Below are the code and all the weights of a small trained network. Each question names an input and a class and asks about switching units off, where a switched-off unit gives its printed mean instead of its output.

import numpy as np


def w(rows, s, z=0):
    codes = np.array(rows[::2]) - 128.0
    scale = np.full(codes.shape[1], s)
    scale[-1] = z or s
    return codes * scale


def norm(h):
    return h / np.sqrt((h * h).mean(-1, keepdims=True) + 1e-5)


def f(y):
    return np.maximum(y, 0)


def log_softmax(a):
    a = a - a.max(-1, keepdims=True)
    return a - np.log(np.exp(a).sum(-1, keepdims=True))


def net(x, mask):
    res = np.array(x, float).reshape(1, 3) / 4 @ E
    u = 0
    for l in range(3):
        y = f(norm(res) @ A[l][:, :-1].T + A[l][:, -1])
        res = res + np.where(mask[u : u + 8], y, B[l][:, -1]) @ B[l][:, :-1]
        u += 8
    return log_softmax(norm(res)[-1] @ U[:, :-1].T + U[:, -1])


A, B = {}, {}
E = w([
[101,191,75,242],'x0',
[3,231,101,212],'x1',
[32,111,193,232],'x2',
],0.0053)
A[0] = w([
[139,246,105,159,136],'0.n1',
[114,152,101,104,4],'0.n2',
[111,134,130,57,190],'0.n3',
[81,128,169,88,190],'0.n4',
[182,164,104,61,64],'0.n5',
[100,169,124,114,105],'0.n6',
[189,119,8,96,247],'0.n7',
[136,107,241,152,142],'0.n8',
],0.012,0.0018)
B[0] = w([
[80,116,2,140,255],'0.n1',
[160,134,128,100,146],'0.n2',
[200,79,74,130,200],'0.n3',
[64,182,131,216,188],'0.n4',
[95,54,110,128,214],'0.n5',
[74,146,29,29,176],'0.n6',
[147,60,34,122,250],'0.n7',
[154,109,144,213,227],'0.n8',
],0.0069,0.0057)
A[1] = w([
[174,115,135,25,3],'1.n1',
[77,244,29,227,188],'1.n2',
[114,171,152,101,3],'1.n3',
[228,208,113,2,140],'1.n4',
[168,128,171,145,135],'1.n5',
[170,104,115,98,192],'1.n6',
[44,72,198,62,4],'1.n7',
[142,124,196,207,100],'1.n8',
],0.0094,0.0018)
B[1] = w([
[211,118,152,114,147],'1.n1',
[74,121,93,71,245],'1.n2',
[87,181,88,166,128],'1.n3',
[81,40,150,177,142],'1.n4',
[177,129,77,187,143],'1.n5',
[130,178,172,253,161],'1.n6',
[245,186,14,69,130],'1.n7',
[172,152,63,221,165],'1.n8',
],0.005,0.011)
A[2] = w([
[173,141,51,69,187],'2.n1',
[209,157,138,69,235],'2.n2',
[7,193,47,152,80],'2.n3',
[121,133,113,75,190],'2.n4',
[128,47,175,99,253],'2.n5',
[86,175,63,137,117],'2.n6',
[182,90,158,65,237],'2.n7',
[183,140,192,201,156],'2.n8',
],0.012,0.0017)
B[2] = w([
[136,140,56,183,181],'2.n1',
[135,47,71,193,142],'2.n2',
[135,30,120,116,246],'2.n3',
[146,32,111,161,147],'2.n4',
[97,141,196,229,159],'2.n5',
[146,112,102,56,194],'2.n6',
[160,197,89,166,158],'2.n7',
[89,254,111,76,166],'2.n8',
],0.0086,0.013)
U = w([
[141,49,163,116,3],'0',
[52,49,108,146,250],'1',
[71,173,42,53,3],'2',
[132,206,49,230,253],'3',
[105,105,47,112,253],'4',
[254,45,163,219,3],'5',
[104,208,81,55,3],'6',
[128,152,56,106,33],'7',
],0.0068,0.0018)

Each question gives the input, the list of numbers given to net, and the class t.
The units are the neurons (one row each of A and B). Each row of codes is followed by its name. A weight is (code - 128) times the scale printed after its matrix; where a second scale follows, it is the last column's (A, B and U).
mask holds one flag per neuron, layer by layer. A switched-off neuron (its flag False) gives its mean, the last column of its row in B, instead of its output. The means were averaged over made-up inputs and are rounded, as every weight is.
A unit's drop is (log p(t) with every unit on - log p(t) with that unit switched off) / (log p(t) with every unit on - log p(t) with every unit switched off).
The circuit of an input: a set's keep is (log p(t) with only the set's units on - log p(t) with every unit switched off) / (log p(t) with every unit on - log p(t) with every unit switched off). Starting from the 12 units with the biggest drops (on a tie, the unit counted first), units are removed one at a time, each time the one whose removal leaves the highest keep (on an exact tie, the one counted first), for as long as the keep stays at least 0.8.
units of the circuit, in order: the units of the circuit, biggest drop first
top k neurons: the k neurons with the biggest drops, biggest first
k most important neurons of layer l: the k neurons of layer l with the biggest drops, biggest first
drop when u is switched off: that unit's drop, to one decimal
input [-7,1,-3], class 5: 3 most important neurons of layer 0	(0.n1, 0.n3, 0.n6)
input [-8,-3,-2], class 5: units of the circuit, in order	(0.n1, 2.n5, 1.n2)
input [5,-4,7], class 3: most important neuron of layer 2	(2.n8)
input [-3,-6,7], class 3: top 3 neurons	(2.n8, 2.n3, 1.n8)
input [3,-4,1], class 3: top 4 neurons	(2.n3, 0.n1, 1.n2, 2.n8)
input [-7,-8,3], class 3: units of the circuit, in order	(2.n7, 2.n3, 2.n5)
input [2,-7,3], class 3: 2 most important neurons of layer 2	(2.n8, 2.n3)
input [7,-6,3], class 3: top 3 neurons	(0.n1, 2.n3, 2.n8)
input [-5,-6,-5], class 5: top 2 neurons	(0.n1, 2.n5)
input [-6,-1,-4], class 5: 2 most important neurons of layer 2	(2.n5, 2.n8)
input [-4,-4,2], class 3: drop when 2.n8 is switched off	0.4
input [-6,-8,-5], class 5: drop when 2.n5 is switched off	0.2
input [-8,-7,6], class 3: drop when 2.n8 is switched off	0.3
input [-7,0,2], class 3: drop when 2.n8 is switched off	0.2
